Below is a small trained network, with its code and all its weights. Each question gives an input and a class and asks what happens when units are switched off, that is, made to give their printed mean instead of their output.

import numpy as np


def w(rows, s, z=0):
    codes = np.array(rows[::2]) - 128.0
    scale = np.full(codes.shape[1], s)
    scale[-1] = z or s
    return codes * scale


def f(y):
    return y / 2 * (1 + np.tanh(0.7978845608 * (y + 0.044715 * y**3)))


def log_softmax(a):
    a = a - a.max(-1, keepdims=True)
    return a - np.log(np.exp(a).sum(-1, keepdims=True))


def net(x, mask):
    res = np.array(x, float).reshape(1, 8) / 4 @ E
    y = f(res @ A[0][:, :-1].T + A[0][:, -1])
    res = res + np.where(mask, y, B[0][:, -1]) @ B[0][:, :-1]
    return log_softmax(res[-1] @ U[:, :-1].T + U[:, -1])


A, B = {}, {}
E = w([
[131,131,116,124,123,140,142,118,124,145],'x0',
[152,2,156,99,90,100,104,104,143,197],'x1',
[131,131,122,127,114,136,134,131,134,137],'x2',
[140,150,61,144,124,50,151,89,212,137],'x3',
[131,132,119,125,126,133,140,115,116,141],'x4',
[126,134,111,139,93,145,134,118,130,149],'x5',
[127,131,128,112,144,133,127,125,133,136],'x6',
[46,139,202,81,82,114,243,110,140,114],'x7',
],0.019)
A[0] = w([
[187,202,75,191,191,155,72,168,104,135,203],'n1',
[97,95,165,127,132,225,117,203,52,148,248],'n2',
[105,192,70,142,139,4,163,80,220,128,128],'n3',
[168,86,61,130,139,59,116,93,194,135,153],'n4',
[21,211,138,135,124,129,154,147,110,107,139],'n5',
[87,117,91,159,165,133,171,91,195,104,86],'n6',
[210,34,108,136,140,134,42,119,117,173,138],'n7',
[101,28,200,103,104,66,171,123,138,188,56],'n8',
],0.013,0.012)
B[0] = w([
[46,113,141,200,110,124,71,66,192,181,255],'n1',
[80,123,172,131,128,252,112,103,76,77,245],'n2',
[116,109,107,165,164,145,189,237,129,193,254],'n3',
[205,103,115,141,109,89,96,130,141,171,213],'n4',
[155,148,168,50,154,170,155,136,133,99,225],'n5',
[117,95,139,145,107,159,144,134,116,147,172],'n6',
[148,21,148,89,122,151,174,217,46,103,235],'n7',
[61,166,131,175,145,133,51,89,163,190,206],'n8',
],0.014,0.03)
U = w([
[88,142,138,158,130,162,52,47,144,147,152],'0',
[136,103,137,121,153,168,185,229,104,138,205],'1',
[113,148,101,190,146,85,106,122,217,221,124],'2',
[245,95,79,98,118,49,125,164,132,167,3],'3',
[125,219,147,64,143,153,192,92,135,50,99],'4',
],0.013,0.0051)

Each question gives the input, the list of numbers given to net, and the class t.
The units are the neurons (one row each of A and B). Each row of codes is followed by its name. A weight is (code - 128) times the scale printed after its matrix; where a second scale follows, it is the last column's (A, B and U).
mask holds one flag per neuron, in row order. A switched-off neuron (its flag False) gives its mean, the last column of its row in B, instead of its output. The means were averaged over made-up inputs and are rounded, as every weight is.
A unit's drop is (log p(t) with every unit on - log p(t) with that unit switched off) / (log p(t) with every unit on - log p(t) with every unit switched off).
The circuit of an input: a set's keep is (log p(t) with only the set's units on - log p(t) with every unit switched off) / (log p(t) with every unit on - log p(t) with every unit switched off). Starting from all 8 units, units are removed one at a time, each time the one whose removal leaves the highest keep (on an exact tie, the one counted first), for as long as the keep stays at least 0.8.
circuit, biggest first: the units of the circuit, biggest drop first
unit that matters most: the unit with the biggest drop
top k neurons: the k neurons with the biggest drops, biggest first
drop of u: that unit's drop, to one decimal
input [-5,-5,-3,0,-3,5,5,6], class 4: circuit, biggest first => [n7, n5]
input [6,1,7,-2,1,8,-8,1], class 0: top 3 neurons => [n7, n3, n5]
input [-3,-3,-1,-6,1,-6,5,-8], class 0: unit that matters most => n1
input [-4,3,-6,4,6,6,-5,0], class 3: circuit, biggest first => [n1, n2, n4]
input [2,-4,7,0,3,-4,-1,8], class 4: top 2 neurons => [n7, n5]
input [5,-7,-2,7,7,5,-1,0], class 2: top 2 neurons => [n7, n1]
input [1,-2,-7,-2,3,-6,-3,1], class 4: top 2 neurons => [n3, n1]
input [7,-1,4,-2,-6,7,-1,3], class 4: circuit, biggest first => [n3, n1, n7]
input [2,0,6,-2,5,-2,-1,-7], class 0: top 2 neurons => [n1, n3]
input [-6,1,7,3,0,-6,-7,-1], class 3: top 3 neurons => [n2, n1, n8]
input [0,-1,-7,7,-1,3,-5,0], class 2: top 4 neurons => [n7, n2, n5, n4]
input [-3,5,-5,2,-8,2,0,0], class 3: top 2 neurons => [n1, n2]
input [1,0,6,-7,6,-3,3,-2], class 0: top 2 neurons => [n3, n2]
input [1,-8,-1,1,8,5,-6,-8], class 2: circuit, biggest first => [n2]
input [0,1,-1,7,2,-2,4,-1], class 3: top 4 neurons => [n4, n2, n1, n8]
input [-4,7,1,1,2,5,5,-7], class 3: top 3 neurons => [n4, n2, n3]
input [-5,3,-5,0,5,-2,5,8], class 0: top 2 neurons => [n8, n3]
input [0,-1,-4,3,8,2,-4,-2], class 2: drop of n3 => 0.0
input [-1,2,-8,2,-7,-2,2,0], class 3: drop of n1 => 0.6
input [-6,-7,-1,-7,-1,3,-6,2], class 4: unit that matters most => n5
input [-7,1,-5,2,0,1,5,-3], class 3: drop of n7 => 0.1
